Below are the code and all the weights of a small trained network. Each question names an input and a class and asks about switching units off, where a switched-off unit gives its printed mean instead of its output.

import numpy as np


def w(rows, s, z=0):
    codes = np.array(rows[::2]) - 128.0
    scale = np.full(codes.shape[1], s)
    scale[-1] = z or s
    return codes * scale


def norm(h):
    return h / np.sqrt((h * h).mean(-1, keepdims=True) + 1e-5)


def f(y):
    return y / 2 * (1 + np.tanh(0.7978845608 * (y + 0.044715 * y**3)))


def log_softmax(a):
    a = a - a.max(-1, keepdims=True)
    return a - np.log(np.exp(a).sum(-1, keepdims=True))


def net(x, mask):
    res = np.array(x, float).reshape(1, 4) / 4 @ E
    u = 0
    for l in range(2):
        y = f(norm(res) @ A[l][:, :-1].T + A[l][:, -1])
        res = res + np.where(mask[u : u + 4], y, B[l][:, -1]) @ B[l][:, :-1]
        u += 4
    return log_softmax(norm(res)[-1] @ U[:, :-1].T + U[:, -1])


A, B = {}, {}
E = w([
[131,136,152,187,121,170],'x0',
[63,159,139,114,143,40],'x1',
[200,121,192,111,82,85],'x2',
[1,90,185,114,7,102],'x3',
],0.0087)
A[0] = w([
[161,84,134,47,102,74,217],'0.n1',
[132,218,54,93,177,55,227],'0.n2',
[122,100,170,59,100,28,139],'0.n3',
[166,3,70,186,112,131,255],'0.n4',
],0.0061,0.0026)
B[0] = w([
[107,61,201,137,154,3,217],'0.n1',
[53,66,103,137,43,2,254],'0.n2',
[64,119,213,128,162,76,237],'0.n3',
[215,79,186,145,107,177,211],'0.n4',
],0.0085,0.0034)
A[1] = w([
[104,175,109,146,254,120,251],'1.n1',
[63,99,55,126,105,126,131],'1.n2',
[168,162,98,51,197,177,210],'1.n3',
[73,141,123,141,55,156,70],'1.n4',
],0.0093,0.0025)
B[1] = w([
[142,101,131,141,2,79,248],'1.n1',
[124,117,103,165,165,250,252],'1.n2',
[178,175,200,166,74,47,209],'1.n3',
[174,111,136,166,137,221,223],'1.n4',
],0.0094,0.0026)
U = w([
[187,93,151,139,56,179,250],'0',
[30,150,163,90,62,219,23],'1',
[73,139,2,93,88,71,6],'2',
[68,133,83,145,253,122,6],'3',
[119,140,192,131,121,22,250],'4',
[4,72,160,57,76,90,103],'5',
],0.0078,0.0027)

Each question gives the input, the list of numbers given to net, and the class t.
The units are the neurons (one row each of A and B). Each row of codes is followed by its name. A weight is (code - 128) times the scale printed after its matrix; where a second scale follows, it is the last column's (A, B and U).
mask holds one flag per neuron, layer by layer. A switched-off neuron (its flag False) gives its mean, the last column of its row in B, instead of its output. The means were averaged over made-up inputs and are rounded, as every weight is.
A unit's drop is (log p(t) with every unit on - log p(t) with that unit switched off) / (log p(t) with every unit on - log p(t) with every unit switched off).
The circuit of an input: a set's keep is (log p(t) with only the set's units on - log p(t) with every unit switched off) / (log p(t) with every unit on - log p(t) with every unit switched off). Starting from all 8 units, units are removed one at a time, each time the one whose removal leaves the highest keep (on an exact tie, the one counted first), for as long as the keep stays at least 0.8.
circuit, biggest first: the units of the circuit, biggest drop first
top k neurons: the k neurons with the biggest drops, biggest first
k most important neurons of layer l: the k neurons of layer l with the biggest drops, biggest first
drop when u is switched off: that unit's drop, to one decimal
input [6,2,-5,0], class 0: circuit, biggest first	[1.n1, 1.n4, 0.n1]
input [1,4,-6,6], class 1: circuit, biggest first	[1.n2, 1.n4, 0.n1]
input [-3,-4,-2,-8], class 4: circuit, biggest first	[1.n3]
input [4,5,-7,-4], class 2: top 2 neurons	[1.n1, 0.n2]
input [-5,-5,-3,3], class 0: circuit, biggest first	[0.n4, 0.n2]
input [-8,-5,-8,3], class 0: 2 most important neurons of layer 1	[1.n2, 1.n4]
input [-3,5,-5,-6], class 2: 2 most important neurons of layer 1	[1.n1, 1.n2]
input [-6,-2,-6,6], class 3: 3 most important neurons of layer 1	[1.n2, 1.n1, 1.n3]
input [-6,-5,-8,6], class 0: drop when 1.n4 is switched off	0.3
input [-7,-2,-6,4], class 3: drop when 0.n2 is switched off	0.0
input [2,6,-7,-3], class 2: drop when 1.n1 is switched off	0.3
